Here is a tiny trained network, its code and every weight. The questions are about switching its units off for an input and a class, where a switched-off unit gives its printed mean instead of its output.

import numpy as np


def w(rows, s, z=0):
    codes = np.array(rows[::2]) - 128.0
    scale = np.full(codes.shape[1], s)
    scale[-1] = z or s
    return codes * scale


def f(y):
    return np.maximum(y, 0)


def log_softmax(a):
    a = a - a.max(-1, keepdims=True)
    return a - np.log(np.exp(a).sum(-1, keepdims=True))


def net(x, mask):
    res = np.array(x, float).reshape(1, 8) / 4 @ E
    y = f(res @ A[0][:, :-1].T + A[0][:, -1])
    res = res + np.where(mask, y, B[0][:, -1]) @ B[0][:, :-1]
    return log_softmax(res[-1] @ U[:, :-1].T + U[:, -1])


A, B = {}, {}
E = w([
[71,120,128,55,156,182,225,129,104],'x0',
[103,169,2,108,118,164,113,100,137],'x1',
[100,124,206,145,193,195,186,106,95],'x2',
[193,78,107,175,93,114,168,126,53],'x3',
[84,125,122,95,156,155,107,166,142],'x4',
[108,146,112,94,128,31,156,94,118],'x5',
[177,189,150,137,70,167,155,114,225],'x6',
[162,58,92,109,123,118,165,222,134],'x7',
],0.0079)
A[0] = w([
[152,181,67,121,59,54,119,71,141,166],'N0',
[102,141,127,122,128,99,29,130,125,253],'N1',
[186,66,208,191,125,39,114,128,83,150],'N2',
[237,123,98,201,67,150,101,124,136,163],'N3',
[103,192,207,155,140,172,116,86,173,175],'N4',
[174,111,134,85,97,117,129,232,236,178],'N5',
[255,106,120,203,68,133,97,151,140,161],'N6',
[146,58,146,77,125,118,203,185,89,119],'N7',
],0.008,0.0045)
B[0] = w([
[185,166,133,86,2,107,187,106,205,243],'N0',
[95,202,75,93,115,135,100,128,220,218],'N1',
[92,104,129,225,195,134,33,157,96,253],'N2',
[205,101,168,179,61,132,114,211,145,241],'N3',
[180,204,189,79,66,123,178,94,198,215],'N4',
[91,229,69,141,135,158,62,177,247,227],'N5',
[176,114,141,210,108,124,83,199,132,253],'N6',
[140,110,143,90,74,159,190,122,122,225],'N7',
],0.0087,0.0079)
U = w([
[43,165,74,161,206,136,28,145,155,174],'0',
[151,181,142,4,71,135,220,57,184,180],'1',
[109,97,64,83,127,35,98,63,102,2],'2',
[167,74,193,210,207,117,148,83,29,32],'3',
[84,2,104,88,168,173,209,147,5,156],'4',
[229,116,143,187,72,116,119,178,151,155],'5',
],0.0073,0.0044)

Each question gives the input, the list of numbers given to net, and the class t.
The units are the neurons (one row each of A and B). Each row of codes is followed by its name. A weight is (code - 128) times the scale printed after its matrix; where a second scale follows, it is the last column's (A, B and U).
mask holds one flag per neuron, in row order. A switched-off neuron (its flag False) gives its mean, the last column of its row in B, instead of its output. The means were averaged over made-up inputs and are rounded, as every weight is.
A unit's drop is (log p(t) with every unit on - log p(t) with that unit switched off) / (log p(t) with every unit on - log p(t) with every unit switched off).
The circuit of an input: a set's keep is (log p(t) with only the set's units on - log p(t) with every unit switched off) / (log p(t) with every unit on - log p(t) with every unit switched off). Starting from all 8 units, units are removed one at a time, each time the one whose removal leaves the highest keep (on an exact tie, the one counted first), for as long as the keep stays at least 0.8.
units of the circuit, in order: the units of the circuit, biggest drop first
most important unit: the unit with the biggest drop
top k neurons: the k neurons with the biggest drops, biggest first
drop of u: that unit's drop, to one decimal
input [6,3,-4,4,-3,2,-5,-1], class 1: top 3 neurons => (N2 N6 N0)
input [-8,-4,8,-4,3,-4,-7,0], class 0: most important unit => N1
input [6,-4,-2,-1,-4,2,-7,-6], class 4: units of the circuit, in order => (N5 N0 N6)
input [5,5,1,3,0,6,-6,0], class 4: units of the circuit, in order => (N4 N5)
input [-4,4,3,-2,0,2,0,-1], class 1: units of the circuit, in order => (N2 N6)
input [5,-8,-2,-3,3,-2,8,6], class 1: units of the circuit, in order => (N2 N3)
input [4,-6,-5,-7,-1,1,-7,8], class 0: units of the circuit, in order => (N5 N0)
input [3,1,8,3,-2,-4,-6,-6], class 4: units of the circuit, in order => (N5 N6)
input [8,0,3,2,6,-2,-7,-7], class 4: units of the circuit, in order => (N0 N5)
input [-5,-2,-1,1,6,8,3,3], class 0: units of the circuit, in order => (N5 N4 N7)
input [2,-1,1,-5,3,-7,8,8], class 0: top 2 neurons => (N5 N0)
input [1,3,7,-2,6,-7,4,8], class 0: top 3 neurons => (N0 N5 N3)
input [0,1,-2,-4,-2,5,-7,-7], class 1: top 2 neurons => (N2 N0)
input [-1,1,7,-5,-1,-7,5,-7], class 1: units of the circuit, in order => (N4)
input [-7,-7,6,-8,-5,-2,-8,-1], class 0: top 2 neurons => (N1 N2)
input [1,0,-6,1,8,-5,6,8], class 0: top 3 neurons => (N5 N0 N4)
input [-5,8,4,0,6,5,0,1], class 1: top 2 neurons => (N2 N6)
input [-6,-8,-5,-5,-2,5,-7,-4], class 0: drop of N2 => 0.2
input [-2,-5,6,-1,3,0,-2,0], class 3: drop of N1 => 0.1
input [4,-6,7,-4,7,-1,-4,-8], class 1: most important unit => N4
input [1,-8,1,0,-7,-7,-3,-2], class 3: drop of N0 => 0.2
input [8,-7,-3,2,-8,4,-5,-6], class 4: drop of N6 => 0.2
